Below is a small trained network, with its code and all its weights. Each question gives an input and a class and asks what happens when units are switched off, that is, made to give their printed mean instead of their output.

import numpy as np


def w(rows, s, z=0):
    codes = np.array(rows[::2]) - 128.0
    scale = np.full(codes.shape[1], s)
    scale[-1] = z or s
    return codes * scale


def f(y):
    return y / 2 * (1 + np.tanh(0.7978845608 * (y + 0.044715 * y**3)))


def log_softmax(a):
    a = a - a.max(-1, keepdims=True)
    return a - np.log(np.exp(a).sum(-1, keepdims=True))


def net(x, mask):
    res = np.array(x, float).reshape(1, 7) / 4 @ E
    y = f(res @ A[0][:, :-1].T + A[0][:, -1])
    res = res + np.where(mask, y, B[0][:, -1]) @ B[0][:, :-1]
    return log_softmax(res[-1] @ U[:, :-1].T + U[:, -1])


A, B = {}, {}
E = w([
[124,112,113,132,129,127,129,122,121],'x0',
[217,116,140,121,134,31,156,132,131],'x1',
[143,143,130,119,135,140,128,143,129],'x2',
[114,143,156,124,116,111,127,130,145],'x3',
[126,54,214,138,142,135,55,187,78],'x4',
[91,145,77,249,175,84,95,245,148],'x5',
[116,125,131,136,126,113,124,112,125],'x6',
],0.014)
A[0] = w([
[177,55,223,133,104,111,74,157,35,36],'N1',
[130,153,52,168,146,69,117,176,144,58],'N2',
[179,151,117,92,35,124,181,88,126,128],'N3',
[127,102,173,52,111,191,133,51,95,171],'N4',
[100,120,188,217,104,148,72,209,74,84],'N5',
[184,86,161,179,148,77,157,146,135,191],'N6',
[193,108,125,130,124,23,120,160,81,12],'N7',
[91,225,19,169,83,142,188,91,203,81],'N8',
[53,136,139,215,152,223,26,171,113,83],'N9',
[138,83,194,69,55,212,108,66,91,14],'N10',
[17,156,99,109,112,254,119,103,140,125],'N11',
[213,141,114,80,120,88,209,25,152,125],'N12',
[143,65,126,69,113,134,61,135,148,94],'N13',
],0.0095,0.012)
B[0] = w([
[213,164,108,201,77,97,78,170,100,192],'N1',
[176,189,117,180,48,58,83,177,95,188],'N2',
[98,104,93,99,136,127,210,49,81,208],'N3',
[224,206,94,197,110,30,110,145,84,238],'N4',
[105,65,148,71,173,189,146,72,134,217],'N5',
[141,170,135,147,57,124,136,156,92,212],'N6',
[119,129,131,161,236,164,102,152,157,166],'N7',
[113,108,157,255,143,99,62,173,111,224],'N8',
[75,104,169,37,160,161,129,97,118,228],'N9',
[141,105,218,223,226,215,34,150,198,193],'N10',
[220,180,166,167,79,18,62,163,170,213],'N11',
[75,102,40,71,129,166,175,74,130,251],'N12',
[110,146,129,114,67,102,157,134,111,147],'N13',
],0.0092,0.017)
U = w([
[173,185,103,162,19,87,151,118,126,32],'0',
[137,113,161,200,201,120,123,167,159,255],'1',
[32,54,114,2,183,190,220,36,144,99],'2',
],0.0096,0.0044)

Each question gives the input, the list of numbers given to net, and the class t.
The units are the neurons (one row each of A and B). Each row of codes is followed by its name. A weight is (code - 128) times the scale printed after its matrix; where a second scale follows, it is the last column's (A, B and U).
mask holds one flag per neuron, in row order. A switched-off neuron (its flag False) gives its mean, the last column of its row in B, instead of its output. The means were averaged over made-up inputs and are rounded, as every weight is.
A unit's drop is (log p(t) with every unit on - log p(t) with that unit switched off) / (log p(t) with every unit on - log p(t) with every unit switched off).
The circuit of an input: a set's keep is (log p(t) with only the set's units on - log p(t) with every unit switched off) / (log p(t) with every unit on - log p(t) with every unit switched off). Starting from the 12 units with the biggest drops (on a tie, the unit counted first), units are removed one at a time, each time the one whose removal leaves the highest keep (on an exact tie, the one counted first), for as long as the keep stays at least 0.8.
circuit, biggest first: the units of the circuit, biggest drop first
most important unit: the unit with the biggest drop
top k neurons: the k neurons with the biggest drops, biggest first
drop of u: that unit's drop, to one decimal
input [-2,1,-5,3,-1,6,3], class 0: circuit, biggest first -> (N10)
input [-4,-1,1,-6,8,7,-8], class 2: circuit, biggest first -> (N5, N9)
input [1,-2,-6,5,4,-6,7], class 1: top 2 neurons -> (N10, N6)
input [-6,-2,1,-5,3,-8,8], class 1: top 2 neurons -> (N10, N6)
input [-1,6,-3,4,5,-1,6], class 0: top 3 neurons -> (N10, N1, N6)
input [-2,3,6,1,-4,8,-5], class 0: top 3 neurons -> (N2, N10, N6)
input [-2,8,1,-4,5,0,2], class 0: top 2 neurons -> (N6, N10)
input [4,1,-1,2,-7,-5,3], class 2: top 2 neurons -> (N12, N3)
input [-4,-1,1,3,-7,6,-6], class 1: top 3 neurons -> (N8, N4, N6)
input [-2,1,6,-3,8,-3,-4], class 0: top 2 neurons -> (N1, N13)
input [8,6,-5,-7,-1,7,7], class 0: top 2 neurons -> (N2, N6)
input [-4,-2,-1,-7,-7,3,-5], class 1: top 4 neurons -> (N8, N4, N6, N1)
input [0,-2,8,-3,-4,2,7], class 1: top 2 neurons -> (N4, N8)
input [2,2,6,4,6,-1,7], class 0: top 3 neurons -> (N1, N10, N8)
input [3,-5,-6,-7,7,7,-1], class 2: most important unit -> N9
input [-2,-6,8,6,-8,6,-1], class 1: top 2 neurons -> (N8, N4)
input [1,4,-4,5,0,-2,2], class 2: top 4 neurons -> (N11, N2, N1, N8)
input [-3,4,3,-1,7,-2,-4], class 0: drop of N8 -> 0.2
input [6,-7,6,-5,5,8,-6], class 2: drop of N9 -> 0.3
input [-3,2,3,2,-6,-8,-7], class 2: circuit, biggest first -> (N12)
input [0,5,7,-6,-6,0,-5], class 2: drop of N12 -> 0.4
input [-4,-7,4,6,-6,1,1], class 1: drop of N11 -> -0.1
